Here is a tiny trained network, its code and every weight. The questions are about switching its units off for an input and a target symbol, where a switched-off unit gives its printed mean instead of its output.

import numpy as np


def w(rows, s, z=0):
    codes = np.array(rows[::2]) - 128.0
    scale = np.full(codes.shape[1], s)
    scale[-1] = z or s
    return codes * scale


def softmax(a):
    e = np.exp(a - a.max(-1, keepdims=True))
    return e / e.sum(-1, keepdims=True)


def log_softmax(a):
    a = a - a.max(-1, keepdims=True)
    return a - np.log(np.exp(a).sum(-1, keepdims=True))


def net(x, mask):
    ids = ['ΔΘΞΩαβητψ'.index(c) for c in x.split()]
    T = len(ids)
    res = E[ids] + P[:T]
    u = 0
    for l in range(3):
        r = res
        for j in range(2):
            rows = slice(3 * j, 3 * j + 3)
            q, k, v = (r @ M[l][rows].T for M in (Q, K, V))
            z = softmax(np.where(np.tri(T) > 0, q @ k.T / 3**0.5, -1e9)) @ v
            o = O[l][rows]
            res = res + np.where(mask[u + j], z, o[:, -1]) @ o[:, :-1]
        u += 2
    return log_softmax(res[-1] @ U[:, :-1].T + U[:, -1])


Q, K, V, O = {}, {}, {}, {}
E = w([
[106,31,208,199],'Δ',
[159,50,191,123],'Θ',
[142,165,139,131],'Ξ',
[83,142,40,217],'Ω',
[122,110,115,245],'α',
[34,154,162,176],'β',
[129,40,65,106],'η',
[184,74,145,108],'τ',
[79,56,195,202],'ψ',
],0.011)
P = w([
[189,139,228,230],'0',
[56,143,25,61],'1',
[231,33,192,225],'2',
[45,254,75,41],'3',
[183,25,233,185],'4',
[19,246,125,42],'5',
],0.0048)
Q[0] = w([
[35,144,70,253],'L0H1',
[68,59,162,190],'L0H1',
[241,121,99,15],'L0H1',
[156,236,62,27],'L0H2',
[173,184,207,201],'L0H2',
[8,104,119,180],'L0H2',
],0.006)
K[0] = w([
[161,1,131,6],'L0H1',
[236,154,148,144],'L0H1',
[26,195,135,161],'L0H1',
[191,48,158,129],'L0H2',
[121,201,205,183],'L0H2',
[109,129,12,157],'L0H2',
],0.0055)
V[0] = w([
[137,12,51,147],'L0H1',
[242,225,79,89],'L0H1',
[8,48,26,121],'L0H1',
[151,210,223,113],'L0H2',
[188,199,21,71],'L0H2',
[188,88,71,3],'L0H2',
],0.0054)
O[0] = w([
[163,31,36,171,217],'L0H1',
[199,135,242,95,4],'L0H1',
[94,111,3,73,154],'L0H1',
[84,176,251,185,68],'L0H2',
[206,168,108,40,10],'L0H2',
[234,102,69,20,62],'L0H2',
],0.0057,0.0028)
Q[1] = w([
[44,29,180,213],'L1H1',
[164,232,65,201],'L1H1',
[203,173,195,191],'L1H1',
[154,44,138,189],'L1H2',
[188,31,108,217],'L1H2',
[85,122,170,3],'L1H2',
],0.0059)
K[1] = w([
[247,206,63,87],'L1H1',
[235,34,150,76],'L1H1',
[154,168,2,63],'L1H1',
[162,172,185,195],'L1H2',
[46,241,196,221],'L1H2',
[187,89,154,16],'L1H2',
],0.0055)
V[1] = w([
[211,232,120,152],'L1H1',
[98,126,116,76],'L1H1',
[139,163,251,67],'L1H1',
[2,239,157,122],'L1H2',
[85,231,192,109],'L1H2',
[108,41,132,117],'L1H2',
],0.0058)
O[1] = w([
[219,154,85,174,2],'L1H1',
[135,206,47,176,64],'L1H1',
[234,254,137,188,8],'L1H1',
[141,209,16,252,158],'L1H2',
[159,80,113,180,69],'L1H2',
[22,87,188,44,202],'L1H2',
],0.0056,0.0034)
Q[2] = w([
[251,218,146,139],'L2H1',
[66,131,175,216],'L2H1',
[98,95,180,161],'L2H1',
[126,15,212,135],'L2H2',
[107,16,96,190],'L2H2',
[253,71,204,215],'L2H2',
],0.0056)
K[2] = w([
[126,174,2,172],'L2H1',
[78,92,109,128],'L2H1',
[92,51,83,108],'L2H1',
[219,169,148,111],'L2H2',
[189,169,147,162],'L2H2',
[217,82,175,113],'L2H2',
],0.0078)
V[2] = w([
[16,122,153,154],'L2H1',
[149,224,220,170],'L2H1',
[29,83,100,2],'L2H1',
[16,78,120,135],'L2H2',
[39,65,231,104],'L2H2',
[246,129,247,206],'L2H2',
],0.0057)
O[2] = w([
[154,217,126,103,252],'L2H1',
[129,200,133,87,91],'L2H1',
[255,144,177,164,161],'L2H1',
[211,196,83,112,254],'L2H2',
[208,182,186,61,249],'L2H2',
[102,42,199,30,110],'L2H2',
],0.0069)
U = w([
[72,38,168,167,160],'Δ',
[235,67,191,149,22],'Θ',
[126,212,142,46,212],'Ξ',
[86,144,26,211,4],'Ω',
[126,98,73,193,90],'α',
[112,221,114,103,183],'β',
[125,126,23,2,172],'η',
[135,95,168,30,143],'τ',
[124,111,178,98,188],'ψ',
],0.006,0.0021)

Each question gives the input, a string of symbols that net reads in full, and the target symbol t.
The units are the heads (3 rows each of Q, K, V and O). Each row of codes is followed by its name. A weight is (code - 128) times the scale printed after its matrix; where a second scale follows, it is the last column's (O and U).
mask holds one flag per head, layer by layer. A switched-off head (its flag False) gives its mean, the last column of its rows in O, instead of its output. The means were averaged over made-up inputs and are rounded, as every weight is.
A unit's drop is (log p(t) with every unit on - log p(t) with that unit switched off) / (log p(t) with every unit on - log p(t) with every unit switched off).
The circuit of an input: a set's keep is (log p(t) with only the set's units on - log p(t) with every unit switched off) / (log p(t) with every unit on - log p(t) with every unit switched off). Starting from all 6 units, units are removed one at a time, each time the one whose removal leaves the highest keep (on an exact tie, the one counted first), for as long as the keep stays at least 0.8.
units of the circuit, in order: the units of the circuit, biggest drop first
unit that matters most: the unit with the biggest drop
heads that matter: for each layer, one digit per head in row order, 1 if its drop is at least 0.15 and else 0, layers parted by /
drop of u: that unit's drop, to one decimal
input η Ξ Δ, target Θ: unit that matters most => L2H1
input τ τ τ η η, target τ: units of the circuit, in order => (L1H2; L2H2; L0H1)
input Ξ Δ η β ψ, target Δ: units of the circuit, in order => (L2H2; L0H1; L1H1; L1H2)
input Ω η η, target α: units of the circuit, in order => (L2H2; L2H1; L1H2; L0H2)
input Ξ η η, target Δ: heads that matter => 10 / 11 / 11
input Ξ Δ η η Ω, target Δ: units of the circuit, in order => (L2H2; L1H1; L0H1; L1H2)
input τ Θ η, target τ: units of the circuit, in order => (L2H2; L1H2; L0H1)
input η η α, target Θ: units of the circuit, in order => (L2H1; L1H2; L0H2)
input β Θ β η β, target Ω: units of the circuit, in order => (L1H2; L0H2; L0H1)
input Ξ Ξ η Ξ η Ω, target Ω: heads that matter => 10 / 10 / 01
input Ξ Ξ τ, target Δ: heads that matter => 10 / 11 / 11
input η Δ Ω, target Θ: heads that matter => 00 / 11 / 10
input Ξ τ β η Δ, target Δ: heads that matter => 10 / 11 / 01
input η η η, target Θ: drop of L0H2 => 0.1
input η η Ω η τ, target Θ: drop of L1H2 => 0.4
input Ξ Ξ η Ω Ξ, target Δ: drop of L1H2 => 0.3
